Below is a small trained network, with its code and all its weights. Each question gives an input and a target symbol and asks what happens when units are switched off, that is, made to give their printed mean instead of their output.

import numpy as np


def w(rows, s, z=0):
    codes = np.array(rows[::2]) - 128.0
    scale = np.full(codes.shape[1], s)
    scale[-1] = z or s
    return codes * scale


def f(y):
    return y / 2 * (1 + np.tanh(0.7978845608 * (y + 0.044715 * y**3)))


def softmax(a):
    e = np.exp(a - a.max(-1, keepdims=True))
    return e / e.sum(-1, keepdims=True)


def log_softmax(a):
    a = a - a.max(-1, keepdims=True)
    return a - np.log(np.exp(a).sum(-1, keepdims=True))


def net(x, mask):
    ids = ['βδεζηθμφ'.index(c) for c in x.split()]
    T = len(ids)
    res = E[ids] + P[:T]
    u = 0
    for l in range(2):
        q, k, v = (res @ M[l].T for M in (Q, K, V))
        z = softmax(np.where(np.tri(T) > 0, q @ k.T / 4**0.5, -1e9)) @ v
        res = res + np.where(mask[u], z, O[l][:, -1]) @ O[l][:, :-1]
        u += 1
        y = f(res @ A[l][:, :-1].T + A[l][:, -1])
        res = res + np.where(mask[u : u + 12], y, B[l][:, -1]) @ B[l][:, :-1]
        u += 12
    return log_softmax(res[-1] @ U[:, :-1].T + U[:, -1])


Q, K, V, O, A, B = {}, {}, {}, {}, {}, {}
E = w([
[78,207,198],'β',
[249,157,99],'δ',
[140,38,73],'ε',
[142,210,81],'ζ',
[4,163,90],'η',
[99,126,152],'θ',
[89,196,146],'μ',
[106,76,119],'φ',
],0.018)
P = w([
[36,123,1],'0',
[50,123,23],'1',
[87,107,73],'2',
[101,91,101],'3',
[132,97,118],'4',
[145,106,125],'5',
[139,85,154],'6',
[153,94,160],'7',
[152,89,175],'8',
[138,73,201],'9',
[158,91,185],'10',
[144,67,242],'11',
],0.0052)
Q[0] = w([
[162,2,178],'L0H0',
[86,130,195],'L0H0',
[100,77,65],'L0H0',
[230,137,109],'L0H0',
],0.0088)
K[0] = w([
[2,115,74],'L0H0',
[159,110,125],'L0H0',
[115,32,118],'L0H0',
[82,175,224],'L0H0',
],0.0073)
V[0] = w([
[182,99,51],'L0H0',
[21,75,69],'L0H0',
[129,188,167],'L0H0',
[254,105,30],'L0H0',
],0.005)
O[0] = w([
[179,73,218,184],'L0H0',
[74,35,242,220],'L0H0',
[18,133,92,255],'L0H0',
[1,116,181,188],'L0H0',
],0.0042,0.0005)
A[0] = w([
[147,244,12,176],'L0N0',
[110,13,94,206],'L0N1',
[172,16,121,76],'L0N2',
[84,125,72,49],'L0N3',
[56,59,21,244],'L0N4',
[115,16,77,245],'L0N5',
[171,206,104,105],'L0N6',
[77,169,43,115],'L0N7',
[116,168,244,131],'L0N8',
[170,80,141,3],'L0N9',
[254,89,131,61],'L0N10',
[88,61,106,165],'L0N11',
],0.009,0.0049)
B[0] = w([
[61,74,63,253],'L0N0',
[231,113,153,195],'L0N1',
[170,173,95,166],'L0N2',
[157,75,248,122],'L0N3',
[159,73,254,232],'L0N4',
[240,149,191,211],'L0N5',
[96,34,112,174],'L0N6',
[78,89,211,169],'L0N7',
[120,121,34,215],'L0N8',
[31,230,69,116],'L0N9',
[24,197,98,184],'L0N10',
[211,59,159,166],'L0N11',
],0.0079,0.0058)
Q[1] = w([
[173,88,174],'L1H0',
[129,97,63],'L1H0',
[209,61,221],'L1H0',
[166,141,3],'L1H0',
],0.011)
K[1] = w([
[38,139,191],'L1H0',
[115,244,115],'L1H0',
[234,91,194],'L1H0',
[34,255,149],'L1H0',
],0.0088)
V[1] = w([
[195,97,95],'L1H0',
[160,253,234],'L1H0',
[100,2,152],'L1H0',
[177,107,157],'L1H0',
],0.0073)
O[1] = w([
[230,67,103,216],'L1H0',
[90,128,254,124],'L1H0',
[122,42,81,253],'L1H0',
[62,115,184,237],'L1H0',
],0.0056,0.0044)
A[1] = w([
[65,193,138,83],'L1N0',
[19,217,148,102],'L1N1',
[186,104,175,4],'L1N2',
[95,4,167,213],'L1N3',
[130,86,175,114],'L1N4',
[127,89,147,97],'L1N5',
[1,123,204,7],'L1N6',
[35,127,209,15],'L1N7',
[102,31,205,255],'L1N8',
[180,149,54,47],'L1N9',
[168,133,159,33],'L1N10',
[11,224,63,103],'L1N11',
],0.0079,0.008)
B[1] = w([
[145,43,162,142],'L1N0',
[141,43,109,165],'L1N1',
[154,71,113,174],'L1N2',
[121,192,59,235],'L1N3',
[160,121,137,178],'L1N4',
[174,111,120,151],'L1N5',
[197,41,210,149],'L1N6',
[220,24,199,144],'L1N7',
[90,254,132,251],'L1N8',
[182,136,135,136],'L1N9',
[85,11,146,143],'L1N10',
[148,49,220,219],'L1N11',
],0.0091,0.017)
U = w([
[115,45,180,110],'β',
[184,64,2,138],'δ',
[211,51,119,3],'ε',
[36,153,63,198],'ζ',
[68,143,246,48],'η',
[13,222,151,182],'θ',
[46,127,163,223],'μ',
[135,147,142,168],'φ',
],0.0083,0.0065)

Each question gives the input, a string of symbols that net reads in full, and the target symbol t.
The units are the heads (4 rows each of Q, K, V and O) and the neurons (one row each of A and B). Each row of codes is followed by its name. A weight is (code - 128) times the scale printed after its matrix; where a second scale follows, it is the last column's (O, A, B and U).
mask holds one flag per unit, layer by layer, with each layer's heads first. A switched-off unit (its flag False) gives its mean, the last column of its rows in O or B, instead of its output. The means were averaged over made-up inputs and are rounded, as every weight is.
A unit's drop is (log p(t) with every unit on - log p(t) with that unit switched off) / (log p(t) with every unit on - log p(t) with every unit switched off).
The circuit of an input: a set's keep is (log p(t) with only the set's units on - log p(t) with every unit switched off) / (log p(t) with every unit on - log p(t) with every unit switched off). Starting from the 12 units with the biggest drops (on a tie, the unit counted first), units are removed one at a time, each time the one whose removal leaves the highest keep (on an exact tie, the one counted first), for as long as the keep stays at least 0.8.
circuit, biggest first: the units of the circuit, biggest drop first
unit that matters most: the unit with the biggest drop
k most important neurons: the k neurons with the biggest drops, biggest first
k most important neurons of layer l: the k neurons of layer l with the biggest drops, biggest first
drop of u: that unit's drop, to one decimal
input β β ζ, target ζ: 2 most important neurons : L0N0, L0N10
input μ μ μ μ η δ μ ζ β, target β: 3 most important neurons of layer 1 : L1N8, L1N3, L1N11
input δ β μ β β, target β: 3 most important neurons : L0N8, L1N8, L0N4
input θ δ θ μ φ η ζ, target ζ: unit that matters most : L0N10
input μ η ζ β ε θ ζ ε, target ε: circuit, biggest first : L0N5, L0N1
input δ β β ε δ β φ μ ε ε δ, target β: circuit, biggest first : L0N10, L1N8, L1N3
input δ β β η ε β β δ, target β: 3 most important neurons of layer 1 : L1N11, L1N8, L1N3
input δ μ β β μ β ζ μ, target β: 4 most important neurons : L1N8, L0N4, L1N3, L0N5
input φ ε β ζ β δ η ε ζ β, target δ: 4 most important neurons of layer 0 : L0N8, L0N0, L0N4, L0N10
input β ε δ β δ δ β, target δ: circuit, biggest first : L1H0, L0H0
input θ ε μ η, target η: 4 most important neurons : L1N8, L0N5, L0N4, L1N7
input ε ζ β β δ μ η ζ φ, target φ: 3 most important neurons : L1N8, L0N5, L1N3
input φ ζ ζ φ φ β φ ε η, target η: 3 most important neurons : L1N8, L0N5, L1N7
input β ζ β θ β θ, target θ: most important neuron of layer 1 : L1N11
input ε β β β η δ μ μ ε β δ φ, target φ: 2 most important neurons of layer 0 : L0N5, L0N1
input η δ μ β ε μ ε, target ε: drop of L0N5 : 0.9
input φ β δ θ, target θ: drop of L1N3 : 0.1
